Below are the code and all the weights of a small trained network. Each question names an input and a target symbol and asks about switching units off, where a switched-off unit gives its printed mean instead of its output.

import numpy as np


def w(rows, s, z=0):
    codes = np.array(rows[::2]) - 128.0
    scale = np.full(codes.shape[1], s)
    scale[-1] = z or s
    return codes * scale


def f(y):
    return np.maximum(y, 0)


def softmax(a):
    e = np.exp(a - a.max(-1, keepdims=True))
    return e / e.sum(-1, keepdims=True)


def log_softmax(a):
    a = a - a.max(-1, keepdims=True)
    return a - np.log(np.exp(a).sum(-1, keepdims=True))


def net(x, mask):
    ids = ['βδεζηλξπψω'.index(c) for c in x.split()]
    T = len(ids)
    res = E[ids] + P[:T]
    u = 0
    for l in range(2):
        q, k, v = (res @ M[l].T for M in (Q, K, V))
        z = softmax(np.where(np.tri(T) > 0, q @ k.T / 4**0.5, -1e9)) @ v
        res = res + np.where(mask[u], z, O[l][:, -1]) @ O[l][:, :-1]
        u += 1
        y = f(res @ A[l][:, :-1].T + A[l][:, -1])
        res = res + np.where(mask[u : u + 4], y, B[l][:, -1]) @ B[l][:, :-1]
        u += 4
    return log_softmax(res[-1] @ U[:, :-1].T + U[:, -1])


Q, K, V, O, A, B = {}, {}, {}, {}, {}, {}
E = w([
[101,4,5],'β',
[125,150,130],'δ',
[84,184,109],'ε',
[117,188,67],'ζ',
[108,129,161],'η',
[74,46,144],'λ',
[53,70,157],'ξ',
[83,114,49],'π',
[110,131,162],'ψ',
[145,112,64],'ω',
],0.02)
P = w([
[25,211,254],'0',
[61,74,77],'1',
[92,106,58],'2',
[120,160,54],'3',
[115,156,56],'4',
[121,161,52],'5',
[75,92,61],'6',
[132,205,95],'7',
],0.0075)
Q[0] = w([
[2,148,142],'L0H0',
[8,131,81],'L0H0',
[75,193,224],'L0H0',
[46,190,85],'L0H0',
],0.008)
K[0] = w([
[60,173,137],'L0H0',
[43,196,160],'L0H0',
[146,151,82],'L0H0',
[210,252,201],'L0H0',
],0.011)
V[0] = w([
[152,26,69],'L0H0',
[103,42,254],'L0H0',
[103,184,161],'L0H0',
[168,167,173],'L0H0',
],0.0087)
O[0] = w([
[78,97,252,2],'L0H0',
[180,253,139,105],'L0H0',
[255,92,53,216],'L0H0',
[160,154,31,99],'L0H0',
],0.0095,0.0058)
A[0] = w([
[147,57,9,200],'L0N0',
[93,206,82,3],'L0N1',
[143,133,146,60],'L0N2',
[85,153,100,34],'L0N3',
],0.015,0.0041)
B[0] = w([
[127,146,169,253],'L0N0',
[93,184,114,156],'L0N1',
[68,104,201,128],'L0N2',
[82,185,6,139],'L0N3',
],0.012,0.035)
Q[1] = w([
[103,216,139],'L1H0',
[109,250,185],'L1H0',
[102,99,83],'L1H0',
[84,121,100],'L1H0',
],0.017)
K[1] = w([
[121,126,136],'L1H0',
[164,198,227],'L1H0',
[124,147,105],'L1H0',
[77,254,35],'L1H0',
],0.0069)
V[1] = w([
[210,175,87],'L1H0',
[117,79,230],'L1H0',
[255,113,172],'L1H0',
[142,77,94],'L1H0',
],0.0084)
O[1] = w([
[218,31,135,185],'L1H0',
[71,54,212,10],'L1H0',
[148,13,84,31],'L1H0',
[78,149,2,57],'L1H0',
],0.0069,0.012)
A[1] = w([
[17,98,125,231],'L1N0',
[58,74,96,41],'L1N1',
[96,122,254,10],'L1N2',
[181,79,98,225],'L1N3',
],0.0096,0.0011)
B[1] = w([
[99,141,88,228],'L1N0',
[157,109,126,146],'L1N1',
[117,66,140,254],'L1N2',
[207,2,36,164],'L1N3',
],0.0095,0.0053)
U = w([
[55,206,101,119],'β',
[109,213,180,109],'δ',
[141,100,110,102],'ε',
[183,120,116,10],'ζ',
[160,119,97,42],'η',
[151,105,246,180],'λ',
[126,155,194,106],'ξ',
[88,119,141,254],'π',
[66,129,159,104],'ψ',
[94,25,2,223],'ω',
],0.0075,0.0049)

Each question gives the input, a string of symbols that net reads in full, and the target symbol t.
The units are the heads (4 rows each of Q, K, V and O) and the neurons (one row each of A and B). Each row of codes is followed by its name. A weight is (code - 128) times the scale printed after its matrix; where a second scale follows, it is the last column's (O, A, B and U).
mask holds one flag per unit, layer by layer, with each layer's heads first. A switched-off unit (its flag False) gives its mean, the last column of its rows in O or B, instead of its output. The means were averaged over made-up inputs and are rounded, as every weight is.
A unit's drop is (log p(t) with every unit on - log p(t) with that unit switched off) / (log p(t) with every unit on - log p(t) with every unit switched off).
The circuit of an input: a set's keep is (log p(t) with only the set's units on - log p(t) with every unit switched off) / (log p(t) with every unit on - log p(t) with every unit switched off). Starting from all 10 units, units are removed one at a time, each time the one whose removal leaves the highest keep (on an exact tie, the one counted first), for as long as the keep stays at least 0.8.
circuit, biggest first: the units of the circuit, biggest drop first
unit that matters most: the unit with the biggest drop
top k neurons: the k neurons with the biggest drops, biggest first
top k neurons in layer l: the k neurons of layer l with the biggest drops, biggest first
input η ζ β, target ζ: circuit, biggest first => (L0H0, L1H0, L0N0)
input ζ ζ ψ ψ β π ξ, target λ: circuit, biggest first => (L0N0, L0H0, L0N3, L0N1)
input ψ π ξ, target ζ: circuit, biggest first => (L0H0, L1H0)
input ε ξ ζ ω ζ λ, target ω: circuit, biggest first => (L0H0)
input ε η β ζ ω, target ω: circuit, biggest first => (L1H0, L0H0)
input ω ω λ, target ω: top 3 neurons in layer 0 => (L0N0, L0N1, L0N3)
input ζ ζ ξ, target λ: top 3 neurons => (L0N0, L0N1, L0N3)
input ψ ω β, target ζ: circuit, biggest first => (L0N0, L0H0, L1H0)
input λ λ λ, target λ: top 2 neurons => (L0N3, L1N2)
input β ω λ η ψ, target ψ: top 2 neurons => (L1N2, L0N3)
input ε λ π η ε ω η η, target ω: top 3 neurons => (L0N0, L0N1, L1N3)
input η ω ψ, target ζ: top 2 neurons => (L0N0, L0N1)
input β π ξ, target ψ: circuit, biggest first => (L0H0, L1H0, L1N2, L1N0)
input ε ψ η, target ω: circuit, biggest first => (L1H0, L0H0, L1N3)
input β ζ π π ξ, target ψ: circuit, biggest first => (L0H0, L1H0)
input ε ψ β ε ψ β ξ, target ω: top 2 neurons => (L0N1, L1N3)
input ε ω ψ ω η ξ, target ω: top 3 neurons => (L1N3, L0N1, L0N3)
input ψ ζ ψ ε ζ π π, target δ: unit that matters most => L0N1
input ε π π, target δ: top 2 neurons in layer 0 => (L0N0, L0N1)
input ε ζ ω, target ω: top 2 neurons in layer 0 => (L0N1, L0N3)
input ε ω ω δ, target ω: circuit, biggest first => (L1H0, L0H0, L1N3)
input ζ δ λ, target λ: unit that matters most => L0N0
input ψ ε π ζ ζ π ω η, target ζ: top 4 neurons => (L0N0, L0N1, L1N3, L0N3)
input η ζ ξ, target ζ: top 2 neurons in layer 0 => (L0N1, L0N0)
input ξ ξ ω, target δ: top 2 neurons => (L0N0, L0N1)
input ε ω ξ β ψ, target ω: top 3 neurons => (L0N0, L1N3, L0N1)
input ψ ω β ω, target ζ: unit that matters most => L1H0
input ζ ω ω ζ ω, target λ: top 2 neurons => (L0N0, L0N3)
